Each row is followed by roughly how far along a hidden order it lies, from 0 to 20. A new part has a new order.
In the rows, 128 means zero.
[143 190 128 116  69  99 102 121  67 149  78 139 178  99 123 129 124 120
 129 133 148 124] : 3
[114 242  74  63  13 136 118 123  80 161 130  93 146 140  59 137 174 168
  82 160 105 176] : 16
[120 158 100  95  73 118 132 130 105 140 112  98 144 126 122 126 154 163
 129 147 117 161] : 4
[135 155  90  82 115 116  97 135 114 132  85 112 160 105 145 121 123 145
 137 144 137 140] : 5
[122 140 101 101 106 108 120 133 111 133  87 103 159 107 144 120 138 159
 143 140 132 152] : 1
[127 191 107 109  86 133 124 123  95 143 134 117 136 131 104 134 134 125
 113 134 120 142] : 6
[123 136  70  91 133 140 122 140 142 128 128  83 119 136 133 126 139 159
 129 150 112 158] : 5
[125 176  89 118 101 126 142 131 101 145 129 101 133 134 126 130 141 145
 150 134 116 160] : 1
[129 160  74 108 132 132 120 139 136 132 121  96 132 127 132 128 135 138
 137 140 123 161] : 3
[137 255  70  81  19 131 119 116  38 168 122 105 157 130  78 146 145 117
 104 137 122 159] : 12
[148 161  96  81 122 110  76 129 100 134  66 132 171  89 144 122 108 118
 135 138 155 119] : 5
[144 110  72  63 206 152   4 142 175  92  93 139 145 103 133 118  97 113
  95 158 150  84] : 16
[132 231  96  82  33 122 102 118  59 160  98 130 168 112  79 133 147 140
  97 148 130 142] : 12
[137 151  90 107 134 131  95 132 123 129 110 121 139 124 132 126 120 125
 126 126 131 136] : 5
[128 165  99 126 138 147 142 129 127 127 157 105 109 152 127 137 131 132
 131 126 112 152] : 0
[111  85  99  75 142 125  97 143 183 110 100  97 138 116 143 108 144 182
 124 161 122 151] : 6
[125 150  82 110 112 120 118 137 123 133 108  92 145 118 142 123 139 149
 142 141 127 154] : 3
[144  96  63  53 215 151  15 146 183  84  73 132 143  90 138 112 104 127
  95 163 152 110] : 18
[137 134  91 108 152 146 107 132 133 125 151 116 113 134 117 136 121  98
 120 130 123 133] : 5
[126 156  98 115  97 117 128 133 110 143 107 104 143 118 140 125 139 155
 143 136 126 154] : 0
[156 132  32  38 255 181   1 147 189  78  99 138 134 108 123 123  79  82
  82 165 150 100] : 20
[120 172 108 101  88 128 148 129 105 143 130 102 129 131 111 130 148 148
 121 142 115 158] : 4
[124 163  96 118 122 145 128 130 131 130 148 100 109 155 145 137 137 125
 130 127 108 150] : 1
[113 128  99  94  88 112 125 135 125 140 102  92 147 120 136 118 157 180
 133 148 117 167] : 3
[120 131 132  97  96 131 113 122 115 130 122 148 142 121  97 124 142 142
  97 146 129 130] : 8
[129 173 102 108  95 101 123 130  93 148  90 101 154 104 138 124 138 153
 142 138 129 161] : 1
[144 185 112 124  86 103 112 125  79 148  87 121 173 102 143 129 119 132
 145 127 147 131] : 0
[113 158  94 100 100 142 138 131 121 126 155 101 117 149 100 131 158 146
 116 142 105 157] : 5
[140 162 110 114  86  97 101 128  88 154  71 121 180  91 150 124 123 136
 146 135 152 127] : 1
[126 143 102 113 133 126 129 133 138 128 115 113 126 129 130 127 134 142
 130 135 125 141] : 2
[126 188  98  92  64 117 118 125  88 152 104 111 162 119 112 128 145 151
 137 144 128 153] : 6
[117 123  98  98 124 120 120 137 149 122 103 104 138 115 138 116 145 174
 140 149 123 149] : 2
[130 188  93 107  80 118 124 127  95 150 115 100 146 122 121 132 143 138
 133 132 126 151] : 3
[160 154  52  55 212 144   1 139 133 101  44 147 183  69 140 118  80  82
  98 157 172  96] : 20
[130 186 115  79  35 102  91 121  71 153  69 128 190 101 104 123 148 153
 109 154 143 139] : 10
[114 133  81 107 122 119 115 136 135 133 121  90 133 130 144 121 151 166
 142 138 116 162] : 0
[121 170  92  91  81 122 124 127 104 146 117  95 147 128 114 127 153 161
 128 145 114 163] : 5
[123 162  76  89 115 123 120 136 135 137 110  83 139 122 143 125 144 165
 142 145 119 161] : 3
[122 112 105 109 160 150 101 136 199 116 138 115 117 132 125 125 134 140
 120 138 122 136] : 5
[128 146 106 122 120 126 131 129 115 135 129 118 136 127 128 128 132 137
 134 122 126 140] : 0
[124 176  96 118 105 125 147 129 113 138 130  95 124 134 131 130 141 141
 140 132 115 158] : 0
[122 149  95 100 109 116 127 133 116 139 112 102 157 125 135 124 142 145
 136 138 124 157] : 1
[134 214 105 108  41 107 104 120  55 160  78 125 182 102  92 128 139 142
 112 152 141 146] : 9
[145 175 139 133 110 121 113 118  92 140 112 154 151 115 124 133 111  97
 126 117 147 112] : 1
[131 135 125 127 143 128 120 127 112 132 126 126 130 124 128 129 130 123
 130 128 130 131] : 1
[135 151  82  93 139 118  94 138 125 130  75 111 160 103 145 120 124 148
 129 147 140 135] : 6
[123 165  46  93 147 154 113 140 145 124 152  70 101 151 129 135 142 149
 129 145 101 180] : 6
[141 140  61  66 182 147  45 142 161 102  91 122 145 106 134 122 102 106
 105 157 144 122] : 15
[151 142  63  63 212 155  13 145 153  94  81 137 152  92 130 123  83  92
  93 157 155 100] : 19
[126 171 105  94  93 129 134 127 111 141 132 108 131 135 115 132 138 142
 122 136 119 150] : 3
[124 183  98  91  50 109 115 126  85 146  88 107 170 107 114 125 153 162
 118 152 132 152] : 8
[127 168 102 121  78 118 135 129 105 142 120 103 142 121 127 129 140 147
 142 133 119 153] : 1
[119  87  74  82 199 147  85 147 189  98 121 101 120 127 138 115 130 162
 109 161 118 142] : 11
[146 132 107 100 125 116  74 132 110 133  47 145 187  82 147 118 108 121
 124 141 157 119] : 7
[134 179 118 107  68 108 119 127  85 151  84 116 165 107 130 126 136 139
 134 137 137 144] : 4
[133 255  71  64   1 110  93 117  33 179  81 107 191 106  78 139 157 148
 101 156 134 161] : 16
[119 109 124 119 168 148 131 132 162 114 164 124  94 147 118 128 131 136
 117 129 114 131] : 1
[100  85  82  71 120 116 114 149 175 121  91  61 145 130 159 105 167 221
 142 163 108 183] : 4
[135 214  77 119  94 129 130 125  93 154 138  95 138 136 115 138 136 125
 133 138 120 157] : 3
[121 119 119 123 141 140 123 131 173 122 151 115 108 139 121 128 136 135
 125 133 112 141] : 0
[137 199 120 125 106 142 118 118  83 138 142 140 126 136  96 142 128  97
 112 123 127 122] : 4
[113 161  99  88  67 124 134 129 113 142 122  99 140 127 108 125 154 168
 114 151 113 160] : 7
[128  94  82  68 196 151  59 144 184  91 105 118 126 120 132 116 120 142
 104 158 125 126] : 13
[134 180 118 108  62 121 113 121  89 146  96 138 159 114 107 131 134 127
 114 139 136 131] : 6
[122 144 110 119 109 133 127 129 123 131 136 111 120 137 120 130 140 139
 126 135 115 149] : 2
[134 235 109  58   1 104  76 112  30 167  43 145 211  90  70 125 150 153
  79 167 150 139] : 19
[133 255  95  55   1 114  89 111  20 174  85 125 198 105  52 136 152 147
  78 164 131 159] : 20
[113 127 110  93  89 123 132 131 132 131 115 106 138 128 113 121 175 167
 117 147 116 152] : 5
[142 255  90  92  26 119 110 116  39 170 105 118 171 115  87 141 136 118
 107 141 135 150] : 11
[125 164  91 109 100 123 147 132 105 141 127  96 132 130 135 128 138 149
 138 135 118 163] : 0
[122 154 104  96  75 120 103 129 104 146 103 108 151 121 115 125 141 155
 123 142 122 153] : 5
[126 193  92 107 106 125 139 131  96 148 130  85 131 140 132 132 142 142
 142 131 115 161] : 0
[126 155 118  95  84 117 113 124  97 139 104 126 153 114 116 125 147 142
 118 143 131 138] : 5
[127 144 114 128 124 135 127 129 130 129 142 119 120 138 130 128 133 125
 127 130 124 137] : 0
[129 185 105 123  99 128 141 129 102 138 130 113 132 131 120 135 133 131
 129 129 121 143] : 1
[129 133  76  85 181 151  84 140 163 109 121 109 119 128 128 123 121 134
 116 149 128 143] : 10
[148 183 124 113  60  84  90 121  55 156  38 148 211  68 149 124 114 121
 135 134 168 123] : 2
[132 163 107 117 111 123 125 128 110 141 120 120 140 124 135 129 131 129
 134 132 128 136] : 0
[137  57  64  50 255 175   2 146 218  67  95 140 126 107 126 112  96 117
  77 165 146 102] : 20
[125 143 110 105  93 120 118 128 123 135 113 119 146 121 123 125 141 157
 119 144 128 145] : 3
[134 150 128 119 102 107 117 126  81 136  94 126 156 110 128 127 128 136
 133 120 135 130] : 1
[111 120  69  72  90  95 101 144 143 135  67  66 179  97 166 107 158 208
 154 159 127 176] : 3
[130 215  97  71  19 113  98 119  62 158  88 131 185 108  84 129 145 143
  97 156 137 142] : 13
[122 134 112 118 111 119 130 132 128 127 117 110 133 126 131 123 138 150
 131 136 124 145] : 0
[137 220  98  94  47 124 111 118  69 159 101 125 160 118  87 139 129 123
  98 141 131 136] : 10
[134 210  94 134 101 133 134 125  94 139 141 103 126 141 117 140 132 118
 131 122 116 148] : 1
[136 156  89  97 135 142  89 134 130 118 122 110 124 130 131 129 119 136
 117 138 123 140] : 6
[141 130  88  89 163 140  54 137 147 108  91 134 147 107 131 121 105 112
 111 147 146 111] : 10
[126 133 117 104 107 123 127 129 130 131 120 121 127 125 124 125 135 145
 123 137 128 126] : 2
[129 142 123 123 107 113 124 128 114 135 106 128 154 115 130 124 130 136
 133 131 135 131] : 1
